Below is a small trained network, with its code and all its weights. Each question gives an input and a class and asks what happens when units are switched off, that is, made to give their printed mean instead of their output.

import numpy as np


def w(rows, s, z=0):
    codes = np.array(rows[::2]) - 128.0
    scale = np.full(codes.shape[1], s)
    scale[-1] = z or s
    return codes * scale


def norm(h):
    return h / np.sqrt((h * h).mean(-1, keepdims=True) + 1e-5)


def f(y):
    return np.maximum(y, 0)


def log_softmax(a):
    a = a - a.max(-1, keepdims=True)
    return a - np.log(np.exp(a).sum(-1, keepdims=True))


def net(x, mask):
    res = np.array(x, float).reshape(1, 7) / 4 @ E
    u = 0
    for l in range(3):
        y = f(norm(res) @ A[l][:, :-1].T + A[l][:, -1])
        res = res + np.where(mask[u : u + 16], y, B[l][:, -1]) @ B[l][:, :-1]
        u += 16
    return log_softmax(norm(res)[-1] @ U[:, :-1].T + U[:, -1])


A, B = {}, {}
E = w([
[193,121,81,114,63,252],'x0',
[125,139,124,125,123,129],'x1',
[144,171,178,178,150,161],'x2',
[52,124,88,180,143,165],'x3',
[149,107,121,190,59,81],'x4',
[136,113,134,131,139,132],'x5',
[183,167,49,150,186,102],'x6',
],0.0028)
A[0] = w([
[188,126,93,133,239,123,53],'0.n1',
[111,95,191,129,110,143,44],'0.n2',
[138,157,192,212,127,168,137],'0.n3',
[180,146,170,60,138,127,123],'0.n4',
[94,136,122,110,127,62,80],'0.n5',
[195,100,96,178,161,103,76],'0.n6',
[121,130,148,73,187,166,3],'0.n7',
[199,153,155,80,123,86,72],'0.n8',
[189,116,75,154,162,131,84],'0.n9',
[173,226,231,213,174,187,102],'0.n10',
[92,115,56,43,90,90,53],'0.n11',
[160,242,210,166,143,147,60],'0.n12',
[254,113,188,96,86,70,97],'0.n13',
[201,155,184,61,126,97,34],'0.n14',
[116,106,139,122,143,81,80],'0.n15',
[63,112,134,110,60,174,118],'0.n16',
],0.0045,0.0033)
B[0] = w([
[130,246,89,84,82,46,193],'0.n1',
[116,225,133,96,56,80,149],'0.n2',
[119,61,45,69,132,66,225],'0.n3',
[32,137,83,158,188,185,209],'0.n4',
[185,122,173,129,183,146,185],'0.n5',
[111,202,103,100,55,85,173],'0.n6',
[70,241,142,1,171,147,142],'0.n7',
[28,95,74,229,187,179,182],'0.n8',
[101,198,118,84,70,80,178],'0.n9',
[115,11,47,24,113,66,250],'0.n10',
[193,6,97,73,145,77,172],'0.n11',
[148,12,97,46,110,101,185],'0.n12',
[25,114,48,250,147,170,246],'0.n13',
[14,100,76,201,142,203,176],'0.n14',
[168,160,150,136,169,148,166],'0.n15',
[151,191,74,128,173,76,205],'0.n16',
],0.0034,0.0022)
A[1] = w([
[139,139,185,127,162,95,65],'1.n1',
[80,105,254,98,33,169,50],'1.n2',
[71,119,94,196,128,129,84],'1.n3',
[72,116,105,170,159,152,63],'1.n4',
[230,161,115,249,61,80,110],'1.n5',
[174,52,159,167,165,132,141],'1.n6',
[61,58,243,108,56,167,87],'1.n7',
[174,122,164,136,137,123,88],'1.n8',
[148,163,193,160,163,65,71],'1.n9',
[205,97,83,129,61,141,117],'1.n10',
[71,82,153,164,132,190,104],'1.n11',
[54,65,209,68,81,169,164],'1.n12',
[200,121,161,204,80,100,60],'1.n13',
[203,152,133,129,73,193,32],'1.n14',
[229,157,125,122,76,225,5],'1.n15',
[80,138,117,122,167,31,198],'1.n16',
],0.004,0.0025)
B[1] = w([
[168,125,175,154,154,155,138],'1.n1',
[193,222,43,146,120,64,142],'1.n2',
[79,126,100,114,152,168,164],'1.n3',
[118,129,110,163,138,149,150],'1.n4',
[79,137,168,100,43,145,168],'1.n5',
[103,106,110,100,126,147,139],'1.n6',
[192,216,12,136,146,58,160],'1.n7',
[119,107,114,100,120,98,128],'1.n8',
[173,136,195,123,130,187,149],'1.n9',
[142,113,205,137,138,140,173],'1.n10',
[151,159,63,132,150,109,153],'1.n11',
[216,192,41,149,143,90,185],'1.n12',
[74,121,154,159,52,130,136],'1.n13',
[177,140,186,146,166,157,139],'1.n14',
[198,122,202,161,156,185,146],'1.n15',
[230,110,177,163,81,252,252],'1.n16',
],0.0036,0.0044)
A[2] = w([
[111,199,130,34,183,188,23],'2.n1',
[87,130,139,148,164,25,147],'2.n2',
[139,92,121,154,104,84,153],'2.n3',
[180,131,90,106,78,253,252],'2.n4',
[129,176,138,21,200,163,102],'2.n5',
[179,111,160,212,32,105,129],'2.n6',
[87,132,172,137,183,46,150],'2.n7',
[87,148,140,75,167,143,13],'2.n8',
[157,20,114,68,126,89,29],'2.n9',
[84,131,246,155,183,27,101],'2.n10',
[26,146,109,148,105,164,48],'2.n11',
[138,244,94,116,110,75,54],'2.n12',
[108,69,96,81,100,110,28],'2.n13',
[111,114,140,157,83,103,21],'2.n14',
[168,143,145,149,160,147,56],'2.n15',
[47,121,102,168,149,156,49],'2.n16',
],0.0046,0.002)
B[2] = w([
[36,103,162,171,22,111,173],'2.n1',
[229,137,106,84,119,204,157],'2.n2',
[98,134,148,73,148,168,164],'2.n3',
[165,113,219,162,202,68,253],'2.n4',
[58,112,170,154,21,125,187],'2.n5',
[18,168,155,47,170,156,196],'2.n6',
[197,115,113,130,102,173,156],'2.n7',
[101,117,121,123,57,141,139],'2.n8',
[138,79,146,48,137,70,157],'2.n9',
[253,113,179,176,116,229,161],'2.n10',
[127,125,99,154,203,111,149],'2.n11',
[147,176,141,159,137,35,164],'2.n12',
[113,114,150,99,168,104,144],'2.n13',
[98,124,129,97,109,157,138],'2.n14',
[116,101,157,140,118,99,140],'2.n15',
[104,93,94,155,190,122,155],'2.n16',
],0.0041,0.0049)
U = w([
[124,121,147,139,152,102,253],'0',
[249,123,217,163,142,232,107],'1',
[180,254,49,137,93,44,100],'2',
[80,88,42,189,214,186,88],'3',
[155,19,98,23,125,91,87],'4',
[7,145,161,109,33,165,92],'5',
[118,119,152,126,153,101,135],'6',
],0.0068,0.0063)

Each question gives the input, the list of numbers given to net, and the class t.
The units are the neurons (one row each of A and B). Each row of codes is followed by its name. A weight is (code - 128) times the scale printed after its matrix; where a second scale follows, it is the last column's (A, B and U).
mask holds one flag per neuron, layer by layer. A switched-off neuron (its flag False) gives its mean, the last column of its row in B, instead of its output. The means were averaged over made-up inputs and are rounded, as every weight is.
A unit's drop is (log p(t) with every unit on - log p(t) with that unit switched off) / (log p(t) with every unit on - log p(t) with every unit switched off).
The circuit of an input: a set's keep is (log p(t) with only the set's units on - log p(t) with every unit switched off) / (log p(t) with every unit on - log p(t) with every unit switched off). Starting from the 12 units with the biggest drops (on a tie, the unit counted first), units are removed one at a time, each time the one whose removal leaves the highest keep (on an exact tie, the one counted first), for as long as the keep stays at least 0.8.
units of the circuit, in order: the units of the circuit, biggest drop first
unit that matters most: the unit with the biggest drop
k most important neurons: the k neurons with the biggest drops, biggest first
top k neurons in layer l: the k neurons of layer l with the biggest drops, biggest first
input [8,7,-7,3,5,-1,-4], class 1: units of the circuit, in order : (0.n10 2.n4)
input [2,8,-1,-6,8,2,6], class 5: units of the circuit, in order : (1.n5 2.n6 1.n12 1.n13)
input [-4,-3,6,-8,-7,-4,6], class 3: most important neuron : (0.n8)
input [3,3,-3,-2,5,3,-3], class 5: units of the circuit, in order : (0.n10 2.n6)
input [1,3,6,-7,-8,3,-1], class 5: units of the circuit, in order : (2.n5 2.n1)
input [-6,7,-1,4,8,-5,1], class 5: units of the circuit, in order : (2.n6 1.n16 2.n4)
input [1,3,0,2,1,2,-5], class 2: units of the circuit, in order : (0.n2 1.n12)
input [-7,5,2,-1,-2,-4,-8], class 2: units of the circuit, in order : (1.n7 1.n2 1.n12)
input [-5,-6,-5,-5,4,-3,-7], class 2: 3 most important neurons : (1.n7 1.n12 1.n2)
input [5,-7,-6,-7,-4,6,3], class 3: units of the circuit, in order : (0.n13 0.n4 0.n8 0.n14)
input [7,-5,3,-4,8,-7,-1], class 5: units of the circuit, in order : (2.n6 1.n5)
input [7,-2,-4,4,-4,3,6], class 1: 2 most important neurons : (2.n4 0.n13)
input [-2,3,7,-5,-7,5,-4], class 4: units of the circuit, in order : (0.n10 0.n12)
input [1,6,7,-6,8,-3,-6], class 5: unit that matters most : 0.n13
input [-6,-5,1,-6,-7,-5,4], class 5: 2 most important neurons : (2.n5 2.n1)
input [2,1,8,1,5,-1,-4], class 4: 2 most important neurons : (0.n10 0.n3)
input [-8,-7,0,7,6,-7,0], class 1: 2 most important neurons : (2.n10 0.n13)
input [6,-5,8,3,-4,7,0], class 4: 2 most important neurons : (0.n10 0.n3)
input [-2,-3,7,-3,-6,-4,2], class 4: top 2 neurons in layer 0 : (0.n10 0.n12)
input [6,-3,5,-8,5,-5,2], class 3: 2 most important neurons : (0.n13 0.n8)
